Here is a tiny trained network, its code and every weight. The questions are about switching its units off for an input and a target symbol, where a switched-off unit gives its printed mean instead of its output.

import numpy as np


def w(rows, s, z=0):
    codes = np.array(rows[::2]) - 128.0
    scale = np.full(codes.shape[1], s)
    scale[-1] = z or s
    return codes * scale


def f(y):
    return y / 2 * (1 + np.tanh(0.7978845608 * (y + 0.044715 * y**3)))


def softmax(a):
    e = np.exp(a - a.max(-1, keepdims=True))
    return e / e.sum(-1, keepdims=True)


def log_softmax(a):
    a = a - a.max(-1, keepdims=True)
    return a - np.log(np.exp(a).sum(-1, keepdims=True))


def net(x, mask):
    ids = ['ηθμπσφ'.index(c) for c in x.split()]
    T = len(ids)
    res = E[ids] + P[:T]
    r = res
    for j in range(3):
        rows = slice(3 * j, 3 * j + 3)
        q, k, v = (r @ M[0][rows].T for M in (Q, K, V))
        z = softmax(np.where(np.tri(T) > 0, q @ k.T / 3**0.5, -1e9)) @ v
        o = O[0][rows]
        res = res + np.where(mask[j], z, o[:, -1]) @ o[:, :-1]
    y = f(res @ A[0][:, :-1].T + A[0][:, -1])
    res = res + np.where(mask[3:19], y, B[0][:, -1]) @ B[0][:, :-1]
    return log_softmax(res[-1] @ U[:, :-1].T + U[:, -1])


Q, K, V, O, A, B = {}, {}, {}, {}, {}, {}
E = w([
[2,130,94],'η',
[160,243,185],'θ',
[156,119,147],'μ',
[137,152,142],'π',
[94,98,71],'σ',
[114,108,202],'φ',
],0.019)
P = w([
[111,64,82],'0',
[61,35,253],'1',
[90,66,254],'2',
[125,87,225],'3',
[166,111,171],'4',
[153,132,156],'5',
[145,133,166],'6',
[18,160,86],'7',
[117,133,212],'8',
[130,143,215],'9',
],0.007)
Q[0] = w([
[224,72,254],'head 1',
[16,102,129],'head 1',
[61,144,86],'head 1',
[145,160,134],'head 2',
[94,108,179],'head 2',
[234,98,36],'head 2',
[22,86,120],'head 3',
[142,125,60],'head 3',
[92,87,12],'head 3',
],0.012)
K[0] = w([
[45,182,48],'head 1',
[195,158,83],'head 1',
[200,138,166],'head 1',
[122,120,157],'head 2',
[179,199,85],'head 2',
[85,133,195],'head 2',
[63,172,109],'head 3',
[135,183,172],'head 3',
[45,250,175],'head 3',
],0.014)
V[0] = w([
[9,226,107],'head 1',
[60,107,97],'head 1',
[154,106,141],'head 1',
[198,102,115],'head 2',
[162,192,91],'head 2',
[56,90,177],'head 2',
[150,75,152],'head 3',
[154,171,142],'head 3',
[190,142,95],'head 3',
],0.014)
O[0] = w([
[101,146,80,239],'head 1',
[151,186,75,246],'head 1',
[142,110,142,110],'head 1',
[195,93,169,102],'head 2',
[166,109,95,28],'head 2',
[7,152,135,238],'head 2',
[69,79,116,177],'head 3',
[155,151,115,60],'head 3',
[163,121,105,3],'head 3',
],0.014,0.0047)
A[0] = w([
[174,161,72,134],'neuron 1',
[107,63,84,144],'neuron 2',
[132,147,141,123],'neuron 3',
[163,161,49,150],'neuron 4',
[138,162,111,86],'neuron 5',
[111,143,117,128],'neuron 6',
[67,108,137,85],'neuron 7',
[68,91,156,126],'neuron 8',
[109,110,166,80],'neuron 9',
[101,66,92,138],'neuron 10',
[105,143,68,107],'neuron 11',
[151,104,123,254],'neuron 12',
[106,126,175,110],'neuron 13',
[196,97,162,57],'neuron 14',
[62,192,161,179],'neuron 15',
[252,178,151,142],'neuron 16',
],0.013,0.0089)
B[0] = w([
[127,124,211,150],'neuron 1',
[105,169,213,138],'neuron 2',
[122,121,141,130],'neuron 3',
[85,74,170,166],'neuron 4',
[161,144,122,140],'neuron 5',
[181,139,113,152],'neuron 6',
[88,137,112,179],'neuron 7',
[154,142,97,195],'neuron 8',
[122,112,87,151],'neuron 9',
[43,254,190,143],'neuron 10',
[116,99,155,171],'neuron 11',
[185,234,145,145],'neuron 12',
[132,101,101,163],'neuron 13',
[186,24,147,133],'neuron 14',
[220,70,101,251],'neuron 15',
[19,129,144,134],'neuron 16',
],0.008,0.024)
U = w([
[204,187,48,88],'η',
[73,196,254,47],'θ',
[198,70,239,167],'μ',
[210,238,172,255],'π',
[189,178,126,111],'σ',
[150,39,109,93],'φ',
],0.0068,0.0046)

Each question gives the input, a string of symbols that net reads in full, and the target symbol t.
The units are the heads (3 rows each of Q, K, V and O) and the neurons (one row each of A and B). Each row of codes is followed by its name. A weight is (code - 128) times the scale printed after its matrix; where a second scale follows, it is the last column's (O, A, B and U).
mask holds one flag per unit, heads first, then neurons. A switched-off unit (its flag False) gives its mean, the last column of its rows in O or B, instead of its output. The means were averaged over made-up inputs and are rounded, as every weight is.
A unit's drop is (log p(t) with every unit on - log p(t) with that unit switched off) / (log p(t) with every unit on - log p(t) with every unit switched off).
The circuit of an input: a set's keep is (log p(t) with only the set's units on - log p(t) with every unit switched off) / (log p(t) with every unit on - log p(t) with every unit switched off). Starting from the 12 units with the biggest drops (on a tie, the unit counted first), units are removed one at a time, each time the one whose removal leaves the highest keep (on an exact tie, the one counted first), for as long as the keep stays at least 0.8.
circuit, biggest first: the units of the circuit, biggest drop first
top k neurons: the k neurons with the biggest drops, biggest first
which heads matter: for each layer, one digit per head in row order, 1 if its drop is at least 0.15 and else 0, layers parted by /
drop when u is switched off: that unit's drop, to one decimal
input η φ θ, target η: circuit, biggest first => (head 1)
input σ μ η σ μ φ π η φ, target φ: top 4 neurons => (neuron 4; neuron 11; neuron 15; neuron 12)
input θ σ μ σ μ μ μ σ, target π: which heads matter => 101
input σ σ σ φ μ μ σ π, target μ: which heads matter => 100
input θ μ φ, target θ: circuit, biggest first => (head 1; head 3; neuron 10)
input φ θ η π, target φ: top 3 neurons => (neuron 4; neuron 15; neuron 11)
input θ φ μ μ, target θ: circuit, biggest first => (neuron 15; head 1; head 3; neuron 10)
input μ π σ σ μ η σ η μ μ, target φ: which heads matter => 100
input θ π θ μ, target θ: top 4 neurons => (neuron 15; neuron 10; neuron 2; neuron 6)
input η μ μ, target η: top 2 neurons => (neuron 15; neuron 6)
input θ σ μ, target π: which heads matter => 010
input μ μ μ μ μ μ, target μ: which heads matter => 110
input φ θ θ σ σ σ θ η π φ, target φ: top 3 neurons => (neuron 4; neuron 11; neuron 12)
input φ φ σ, target θ: top 3 neurons => (neuron 10; neuron 2; neuron 7)
input π μ μ μ μ θ, target μ: which heads matter => 100
input μ μ φ σ, target θ: which heads matter => 001
input φ μ θ, target φ: top neuron => (neuron 15)
input σ φ μ φ μ, target η: top 2 neurons => (neuron 4; neuron 1)
input μ σ η μ π, target φ: top 2 neurons => (neuron 4; neuron 11)
input η η φ θ, target η: top 2 neurons => (neuron 15; neuron 6)
input μ η η, target μ: drop when head 2 is switched off => 0.8
